Here is a tiny trained network, its code and every weight. The questions are about switching its units off for an input and a target symbol, where a switched-off unit gives its printed mean instead of its output.

import numpy as np


def w(rows, s, z=0):
    codes = np.array(rows[::2]) - 128.0
    scale = np.full(codes.shape[1], s)
    scale[-1] = z or s
    return codes * scale


def norm(h):
    return h / np.sqrt((h * h).mean(-1, keepdims=True) + 1e-5)


def f(y):
    return y / 2 * (1 + np.tanh(0.7978845608 * (y + 0.044715 * y**3)))


def softmax(a):
    e = np.exp(a - a.max(-1, keepdims=True))
    return e / e.sum(-1, keepdims=True)


def log_softmax(a):
    a = a - a.max(-1, keepdims=True)
    return a - np.log(np.exp(a).sum(-1, keepdims=True))


def net(x, mask):
    ids = ['ΘΣΦδεζηλμξψ'.index(c) for c in x.split()]
    T = len(ids)
    res = E[ids] + P[:T]
    r = norm(res)
    for j in range(2):
        rows = slice(2 * j, 2 * j + 2)
        q, k, v = (r @ M[0][rows].T for M in (Q, K, V))
        z = softmax(np.where(np.tri(T) > 0, q @ k.T / 2**0.5, -1e9)) @ v
        o = O[0][rows]
        res = res + np.where(mask[j], z, o[:, -1]) @ o[:, :-1]
    y = f(norm(res) @ A[0][:, :-1].T + A[0][:, -1])
    res = res + np.where(mask[2:14], y, B[0][:, -1]) @ B[0][:, :-1]
    return log_softmax(norm(res)[-1] @ U[:, :-1].T + U[:, -1])


Q, K, V, O, A, B = {}, {}, {}, {}, {}, {}
E = w([
[83,4,21,254,156,166,64,191,67,90,231],'Θ',
[84,129,114,124,123,158,64,104,205,148,131],'Σ',
[66,143,126,138,114,155,69,122,199,152,113],'Φ',
[136,163,163,141,135,141,48,185,147,124,152],'δ',
[188,135,156,145,116,210,73,140,140,151,143],'ε',
[143,105,209,121,148,176,86,168,146,151,163],'ζ',
[127,144,210,151,101,132,53,192,129,154,169],'η',
[158,167,119,174,168,122,131,175,160,159,176],'λ',
[161,93,106,105,178,145,126,136,176,78,111],'μ',
[140,79,122,106,85,104,155,180,124,161,106],'ξ',
[115,76,168,142,147,139,72,101,68,68,97],'ψ',
],0.02)
P = w([
[164,172,100,70,189,96,71,116,172,217,80],'0',
[176,165,122,116,192,102,79,153,156,221,50],'1',
[171,132,125,128,193,92,86,152,185,207,51],'2',
[157,137,99,109,175,115,73,158,179,191,77],'3',
[139,143,110,126,179,117,88,181,173,181,76],'4',
[142,112,112,134,175,125,102,164,196,166,84],'5',
[133,112,115,147,175,128,115,179,195,161,88],'6',
[150,105,85,134,138,158,93,162,190,155,113],'7',
[125,129,95,139,166,172,124,211,171,143,107],'8',
[109,119,92,143,169,170,130,221,181,131,117],'9',
[101,119,95,143,171,183,141,237,172,129,142],'10',
[105,110,77,155,152,202,150,215,188,117,149],'11',
[119,114,69,163,135,211,139,221,173,111,165],'12',
[70,139,159,164,103,254,147,172,195,64,44],'13',
],0.011)
Q[0] = w([
[187,201,153,98,116,53,234,1,52,35,134],'H0',
[160,98,79,90,121,64,140,159,130,179,105],'H0',
[115,135,143,65,76,86,217,66,54,75,128],'H1',
[154,71,104,102,126,65,139,152,80,151,94],'H1',
],0.012)
K[0] = w([
[193,251,235,2,139,45,68,68,182,224,31],'H0',
[179,56,156,99,125,68,114,154,29,101,119],'H0',
[148,231,183,73,178,96,66,48,178,245,63],'H1',
[170,86,90,75,167,23,107,97,45,176,67],'H1',
],0.0067)
V[0] = w([
[64,196,114,196,172,105,59,57,91,83,150],'H0',
[61,100,185,122,139,190,56,103,84,81,92],'H0',
[199,119,91,160,253,167,114,106,131,83,166],'H1',
[171,153,207,202,131,92,56,156,167,147,235],'H1',
],0.011)
O[0] = w([
[87,117,114,177,7,8,119,72,79,37,255,6],'H0',
[106,122,168,37,138,79,70,111,15,78,135,55],'H0',
[187,196,228,161,148,96,38,36,154,59,205,129],'H1',
[14,189,152,99,84,181,185,58,51,78,212,159],'H1',
],0.0089,0.012)
A[0] = w([
[135,112,151,148,52,74,186,121,120,81,186,145],'N0',
[132,146,154,245,106,140,183,96,82,99,183,75],'N1',
[46,84,75,114,139,183,94,111,69,81,87,2],'N2',
[168,107,197,105,167,127,121,196,113,178,137,208],'N3',
[103,99,156,98,101,120,94,96,61,112,176,15],'N4',
[168,51,195,85,182,73,46,90,34,80,109,32],'N5',
[156,157,110,109,165,182,183,147,128,192,55,93],'N6',
[113,167,118,178,151,124,80,57,80,79,170,20],'N7',
[196,146,191,129,95,138,126,133,175,167,44,160],'N8',
[106,83,138,165,129,145,61,128,77,6,67,101],'N9',
[83,69,115,46,92,135,243,136,69,113,143,34],'N10',
[180,55,121,84,85,49,177,162,138,190,101,157],'N11',
],0.012,0.0061)
B[0] = w([
[119,160,123,86,122,136,146,198,133,106,91,170],'N0',
[63,95,88,187,89,163,140,122,180,140,99,174],'N1',
[138,174,166,144,138,128,59,177,94,134,98,130],'N2',
[123,84,83,152,138,68,137,130,131,63,95,201],'N3',
[170,101,61,151,190,80,156,134,219,104,49,157],'N4',
[134,41,15,246,154,149,82,109,109,100,115,150],'N5',
[131,81,129,121,121,108,190,121,119,206,67,250],'N6',
[180,76,100,109,150,148,157,187,66,154,125,178],'N7',
[140,129,78,135,114,122,147,228,146,131,53,214],'N8',
[136,76,20,161,203,169,74,192,100,132,78,148],'N9',
[99,88,210,46,87,128,195,172,88,163,167,135],'N10',
[101,191,140,181,157,198,94,86,126,120,180,185],'N11',
],0.013,0.016)
U = w([
[119,43,106,214,123,84,95,91,66,90,123,171],'Θ',
[174,144,169,158,148,115,84,155,235,2,97,84],'Σ',
[83,188,83,117,160,131,139,173,138,65,117,3],'Φ',
[94,108,191,106,129,148,149,179,62,101,148,159],'δ',
[88,76,180,206,95,185,148,55,155,130,152,159],'ε',
[125,101,171,153,142,118,123,117,120,128,129,88],'ζ',
[79,135,162,113,242,136,127,82,120,85,101,86],'η',
[146,65,147,85,130,98,98,106,167,153,187,171],'λ',
[183,161,148,113,167,182,78,132,94,140,140,96],'μ',
[152,35,141,114,108,110,154,164,171,179,82,156],'ξ',
[105,155,154,149,104,86,44,123,108,156,105,151],'ψ',
],0.0086,0.0067)

Each question gives the input, a string of symbols that net reads in full, and the target symbol t.
The units are the heads (2 rows each of Q, K, V and O) and the neurons (one row each of A and B). Each row of codes is followed by its name. A weight is (code - 128) times the scale printed after its matrix; where a second scale follows, it is the last column's (O, A, B and U).
mask holds one flag per unit, heads first, then neurons. A switched-off unit (its flag False) gives its mean, the last column of its rows in O or B, instead of its output. The means were averaged over made-up inputs and are rounded, as every weight is.
A unit's drop is (log p(t) with every unit on - log p(t) with that unit switched off) / (log p(t) with every unit on - log p(t) with every unit switched off).
The circuit of an input: a set's keep is (log p(t) with only the set's units on - log p(t) with every unit switched off) / (log p(t) with every unit on - log p(t) with every unit switched off). Starting from the 12 units with the biggest drops (on a tie, the unit counted first), units are removed one at a time, each time the one whose removal leaves the highest keep (on an exact tie, the one counted first), for as long as the keep stays at least 0.8.
circuit, biggest first: the units of the circuit, biggest drop first
most important unit: the unit with the biggest drop
k most important neurons: the k neurons with the biggest drops, biggest first
heads that matter: for each layer, one digit per head in row order, 1 if its drop is at least 0.15 and else 0, layers parted by /
input Φ λ ξ ψ Φ, target Θ: circuit, biggest first	[H0]
input Σ λ δ Φ λ Σ ξ Σ λ ψ ξ, target Θ: circuit, biggest first	[H0, N5]
input μ λ Σ, target Σ: heads that matter	01
input ξ Φ Φ ξ Φ Σ ξ ψ ξ Σ, target Θ: heads that matter	10
input Φ ξ Φ ε ξ Φ λ δ, target ε: circuit, biggest first	[H1, H0, N8]
input Θ λ ξ Φ Σ ξ ξ λ η, target Θ: heads that matter	11
input Φ ξ ε λ ξ Σ Σ δ, target Φ: 4 most important neurons	[N6, N4, N5, N11]
input ψ δ λ, target Θ: heads that matter	10
input ξ ξ ξ Σ ζ λ ξ Σ ε η Σ Φ δ, target Φ: circuit, biggest first	[H0, H1, N4]
input ξ ξ η ξ Σ Σ η, target δ: heads that matter	11
input Σ η λ Θ ξ ξ δ ξ Φ ξ, target δ: heads that matter	10
input Φ ξ λ ξ Σ λ μ, target Σ: heads that matter	01
input ε ξ ψ η Θ Φ, target Θ: heads that matter	11
input δ η Σ, target δ: heads that matter	11
input δ Φ η, target δ: circuit, biggest first	[H1, H0]
input Φ ψ λ ζ ε, target ε: 2 most important neurons	[N8, N1]
input ξ ξ Φ ξ Σ ψ η, target Θ: heads that matter	10
input ξ Σ δ ξ μ ζ Σ ξ ξ λ ψ ψ Σ, target Θ: heads that matter	10
input Φ Σ ε Φ, target μ: 3 most important neurons	[N3, N6, N7]
input δ Θ ξ λ ξ, target Σ: circuit, biggest first	[H0, H1, N6, N4]
input Φ Θ ξ ξ ξ ξ λ ξ Σ ξ ζ, target Θ: heads that matter	11
input η Σ λ, target ε: heads that matter	01
input Σ δ Φ λ Φ, target ε: heads that matter	11
input ζ λ ζ Φ Φ Φ λ ξ μ ξ ψ ζ, target Θ: heads that matter	10
input μ ξ Σ ξ λ Θ μ ξ, target Φ: 2 most important neurons	[N0, N11]
input ξ Σ λ λ η, target ε: most important unit	H1
input ξ ζ Θ λ Σ η ξ ξ, target Φ: most important unit	H0
input Θ η ζ Σ Φ λ, target Θ: 3 most important neurons	[N7, N1, N8]
input η Σ Σ μ, target Σ: 2 most important neurons	[N6, N7]
input ξ ξ ξ Σ Φ ε, target μ: 2 most important neurons	[N6, N1]
